[[104 154 102 103 154 154 103 101 155 103 104 154 102]
 [153 102 147 155 101 154 152 102 101 153 153 101 154]
 [154 102 153 153 103 102 153 154 102 149 154 102 152]
 [102 155 108 102 154 102 103 102 154 113 108 154 155]
 [153 102 155 154 101 102 153 102 102 154 154 102 102]
 [153 103 142 155 102 102 154 154 102 148 145 155 102]
 [154 102 153 102 102 102 154 155 102 151 154 154 102]]
->
[[104 102 154 103 155 104 102]
 [153 147 101 152 101 153 154]
 [154 153 103 153 102 154 152]
 [102 108 154 103 154 108 155]
 [153 155 101 153 102 154 102]
 [153 142 102 154 102 145 102]
 [154 153 102 154 102 154 102]]

[[132 123]
 [115 152]
 [142 116]]
->
[[132]
 [115]
 [142]]

[[112 132 110 121 128 127 134 127 133 131 112 135 141 128 131]
 [128 120 128 131 152 117 121 148 120 119 127 135 132 114 118]
 [112 132 112 120 129 129 134 128 131 132 111 135 142 126 131]
 [116 131 115 120 132 125 131 131 130 129 116 136 139 124 129]
 [129 119 130 132 152 115 120 147 118 117 129 131 131 113 117]
 [134 118 134 133 142 116 119 139 116 116 134 130 129 116 116]]
->
[[112 110 128 134 133 112 141 131]
 [128 128 152 121 120 127 132 118]
 [112 112 129 134 131 111 142 131]
 [116 115 132 131 130 116 139 129]
 [129 130 152 120 118 129 131 117]
 [134 134 142 119 116 134 129 116]]

[[144 114 126 113 101 143 138]
 [130 123 120 127 112 110 140]]
->
[[144 126 101 138]
 [130 120 112 140]]

[[109 102 157]
 [118 142 124]
 [109 103 157]
 [112 111 150]
 [120 147 120]
 [129 150 113]]
->
[[109 157]
 [118 124]
 [109 157]
 [112 150]
 [120 120]
 [129 113]]

[[113 119 133 150 132 140 131]
 [119 111 135 141 135 119 145]
 [142 145 128 113 130 122 115]
 [145 113 136 118 135 115 146]
 [140 144 132 112 130 124 115]
 [145 135 121 103 119 115 127]
 [142 113 137 123 139 115 147]
 [141 106 108 127 108 114 141]]
->
[[113 133 132 131]
 [119 135 135 145]
 [142 128 130 115]
 [145 136 135 146]
 [140 132 130 115]
 [145 121 119 127]
 [142 137 139 147]
 [141 108 108 141]]

[[141 116 137 138 137 123 116 134 108 105 128 131 150 114 144]
 [125 147 143 113 124 123 131 134 135 141 145 112 137 105 104]
 [108 145 124 134 137 124 130 113 105 128 105 109 135 153 141]
 [129 147 153 150 137 149 120 150 137 144 112 145 139 119 151]]
->
[[141 137 137 116 108 128 150 144]
 [125 143 124 131 135 145 137 104]
 [108 124 137 130 105 105 135 141]
 [129 153 137 120 137 112 139 151]]

[[146 120 129 138 122 122 140 118 117]
 [125 139 126 129 146 137 115 133 117]
 [127 150 119 133 134 123 128 136 132]
 [130 120 126 125 148 141 117 137 106]]
->
[[146 129 122 140 117]
 [125 126 146 115 117]
 [127 119 134 128 132]
 [130 126 148 117 106]]

[[144 118 125 134 144]
 [132 137 120 125 110]
 [139 119 129 134 145]
 [137 120 130 134 145]
 [100 152 152 127 120]
 [144 122 117 130 128]
 [155 116 111 132 133]
 [130 127 141 136 148]
 [137 120 131 134 145]
 [143 118 126 134 145]
 [132 137 121 125 110]
 [116 133 146 132 141]]
->
[[144 125 144]
 [132 120 110]
 [139 129 145]
 [137 130 145]
 [100 152 120]
 [144 117 128]
 [155 111 133]
 [130 141 148]
 [137 131 145]
 [143 126 145]
 [132 121 110]
 [116 146 141]]
---
[[118 114 129 128]
 [141 128 133 120]
 [130 132 126 143]
 [125 127 101 115]
 [143 131 137 126]]
->
[[143 131 137 126]
 [141 128 133 120]
 [130 132 126 143]
 [125 127 101 115]
 [118 114 129 128]]

[[104 129 122 119]
 [116 124 116 112]]
->
[[116 124 116 112]
 [104 129 122 119]]

[[128 125 127 127 124 130 131 133 126 125 130]
 [127 126 132 107 131 140 111 120 117 119 132]
 [135 150 120 140 135 135 101 121 131 151 116]]
->
[[135 150 120 140 135 135 101 121 131 151 116]
 [128 125 127 127 124 130 131 133 126 125 130]
 [127 126 132 107 131 140 111 120 117 119 132]]

[[129 134 101 117 113 122]
 [126 130 120 105 140 113]
 [124 151 106 116 111 129]
 [136 124 100 125 119 118]
 [141 122 110 137 133 114]
 [110 118 125 112 131 131]
 [111 127 141 112 114 114]
 [127 139 101 116 112 124]
 [114 125 133 126 126 147]]
->
[[141 122 110 137 133 114]
 [136 124 100 125 119 118]
 [129 134 101 117 113 122]
 [127 139 101 116 112 124]
 [126 130 120 105 140 113]
 [124 151 106 116 111 129]
 [114 125 133 126 126 147]
 [111 127 141 112 114 114]
 [110 118 125 112 131 131]]

[[128 120 124 140 120 124]
 [121 149 124 143 105 141]
 [135 126 123 148 116 131]]
->
[[135 126 123 148 116 131]
 [128 120 124 140 120 124]
 [121 149 124 143 105 141]]

[[125 116 106 152 140 130]
 [154 126 145 101 128 122]]
->
[[154 126 145 101 128 122]
 [125 116 106 152 140 130]]

[[107 138 107 121 129 132 142]
 [129 122 130 135 154 109 124]
 [106 140 107 120 129 135 143]
 [116 136 118 127 142 124 137]]
->
[[129 122 130 135 154 109 124]
 [116 136 118 127 142 124 137]
 [107 138 107 121 129 132 142]
 [106 140 107 120 129 135 143]]
